Below are the code and all the weights of a small trained network. Each question names an input and a class and asks about switching units off, where a switched-off unit gives its printed mean instead of its output.

import numpy as np


def w(rows, s, z=0):
    codes = np.array(rows[::2]) - 128.0
    scale = np.full(codes.shape[1], s)
    scale[-1] = z or s
    return codes * scale


def f(y):
    return y / 2 * (1 + np.tanh(0.7978845608 * (y + 0.044715 * y**3)))


def log_softmax(a):
    a = a - a.max(-1, keepdims=True)
    return a - np.log(np.exp(a).sum(-1, keepdims=True))


def net(x, mask):
    res = np.array(x, float).reshape(1, 7) / 4 @ E
    y = f(res @ A[0][:, :-1].T + A[0][:, -1])
    res = res + np.where(mask, y, B[0][:, -1]) @ B[0][:, :-1]
    return log_softmax(res[-1] @ U[:, :-1].T + U[:, -1])


A, B = {}, {}
E = w([
[85,87,255,114],'x0',
[129,133,129,126],'x1',
[132,137,131,120],'x2',
[179,110,185,211],'x3',
[128,136,135,125],'x4',
[51,223,129,180],'x5',
[129,131,128,131],'x6',
],0.0076)
A[0] = w([
[182,55,165,96,101],'n1',
[115,139,120,99,108],'n2',
[181,119,135,225,42],'n3',
[65,173,120,150,64],'n4',
[126,125,62,168,120],'n5',
[86,136,115,176,12],'n6',
[93,198,127,134,163],'n7',
[180,169,162,198,118],'n8',
[207,47,88,107,115],'n9',
[65,160,115,192,3],'n10',
[42,137,157,155,133],'n11',
[81,134,123,73,70],'n12',
[51,180,135,176,91],'n13',
[94,129,78,65,23],'n14',
[167,127,149,180,131],'n15',
[239,51,111,137,63],'n16',
[170,72,126,140,38],'n17',
[161,164,65,195,80],'n18',
[15,122,171,198,136],'n19',
[180,90,132,104,44],'n20',
[168,145,86,134,5],'n21',
[117,166,126,113,27],'n22',
[110,70,181,84,92],'n23',
[95,181,123,177,86],'n24',
[179,143,149,77,39],'n25',
[99,149,126,77,116],'n26',
[95,120,177,85,37],'n27',
[175,74,167,196,103],'n28',
[171,171,71,103,57],'n29',
[55,145,143,30,142],'n30',
[96,130,118,254,97],'n31',
[120,66,76,156,65],'n32',
[80,114,107,89,168],'n33',
[80,165,122,169,46],'n34',
[181,160,181,181,110],'n35',
],0.011,0.0034)
B[0] = w([
[118,209,94,80,237],'n1',
[111,114,90,167,132],'n2',
[82,109,97,165,180],'n3',
[107,127,112,104,167],'n4',
[197,162,211,174,176],'n5',
[113,155,158,100,124],'n6',
[109,95,121,50,194],'n7',
[48,97,100,139,190],'n8',
[130,167,145,46,253],'n9',
[75,161,119,84,159],'n10',
[182,145,199,103,192],'n11',
[77,129,90,231,150],'n12',
[148,158,144,2,201],'n13',
[68,186,119,208,167],'n14',
[79,138,65,127,171],'n15',
[66,168,153,98,246],'n16',
[65,151,125,92,157],'n17',
[176,178,185,147,198],'n18',
[172,163,138,121,232],'n19',
[99,179,149,72,161],'n20',
[127,190,137,174,137],'n21',
[97,125,155,127,115],'n22',
[157,192,217,141,209],'n23',
[134,135,168,21,172],'n24',
[100,135,177,80,126],'n25',
[78,101,135,176,153],'n26',
[132,189,184,190,155],'n27',
[87,157,74,150,219],'n28',
[135,152,203,190,180],'n29',
[95,92,103,219,219],'n30',
[102,123,69,112,195],'n31',
[154,163,150,123,136],'n32',
[91,100,107,185,174],'n33',
[101,155,156,68,153],'n34',
[35,133,73,205,188],'n35',
],0.007,0.0049)
U = w([
[170,110,141,127,254],'0',
[198,158,193,61,69],'1',
[43,35,75,208,78],'2',
[254,178,244,175,57],'3',
[177,87,152,116,166],'4',
[154,66,146,110,130],'5',
],0.0068,0.004)

Each question gives the input, the list of numbers given to net, and the class t.
The units are the neurons (one row each of A and B). Each row of codes is followed by its name. A weight is (code - 128) times the scale printed after its matrix; where a second scale follows, it is the last column's (A, B and U).
mask holds one flag per neuron, in row order. A switched-off neuron (its flag False) gives its mean, the last column of its row in B, instead of its output. The means were averaged over made-up inputs and are rounded, as every weight is.
A unit's drop is (log p(t) with every unit on - log p(t) with that unit switched off) / (log p(t) with every unit on - log p(t) with every unit switched off).
The circuit of an input: a set's keep is (log p(t) with only the set's units on - log p(t) with every unit switched off) / (log p(t) with every unit on - log p(t) with every unit switched off). Starting from the 12 units with the biggest drops (on a tie, the unit counted first), units are removed one at a time, each time the one whose removal leaves the highest keep (on an exact tie, the one counted first), for as long as the keep stays at least 0.8.
units of the circuit, in order: the units of the circuit, biggest drop first
top k neurons: the k neurons with the biggest drops, biggest first
drop when u is switched off: that unit's drop, to one decimal
input [6,1,5,-7,7,-4,-6], class 2: units of the circuit, in order -> [n30 n12]
input [-5,-5,6,1,2,-7,-3], class 1: units of the circuit, in order -> [n9 n16 n30]
input [-7,-5,0,4,-6,-2,7], class 3: units of the circuit, in order -> [n18 n5]
input [-6,-5,-2,4,2,-8,4], class 1: top neuron -> [n9]
input [-1,-4,3,-3,2,8,8], class 1: units of the circuit, in order -> [n13 n24]
input [-1,3,-1,2,2,6,1], class 1: units of the circuit, in order -> [n13 n24 n30]
input [-7,3,-3,6,8,-8,-6], class 1: units of the circuit, in order -> [n9 n16]
input [0,-3,-2,6,4,4,-8], class 2: units of the circuit, in order -> [n35 n8]
input [-6,0,-5,-4,4,7,-6], class 1: units of the circuit, in order -> [n13 n24]
input [-6,-3,-6,5,8,-8,-8], class 1: top 2 neurons -> [n9 n16]
input [8,-4,-2,-1,-4,-1,-8], class 3: top 2 neurons -> [n23 n27]
input [8,-8,5,-8,8,-4,-8], class 2: top 3 neurons -> [n30 n12 n33]
input [4,2,6,4,-6,-8,6], class 1: drop when n20 is switched off -> 0.1
input [8,6,-1,-6,-4,2,5], class 3: drop when n15 is switched off -> 0.1
input [-4,-1,4,7,-1,-3,-6], class 2: drop when n11 is switched off -> 0.1
input [7,-3,3,1,3,-8,-2], class 1: top neuron -> [n1]
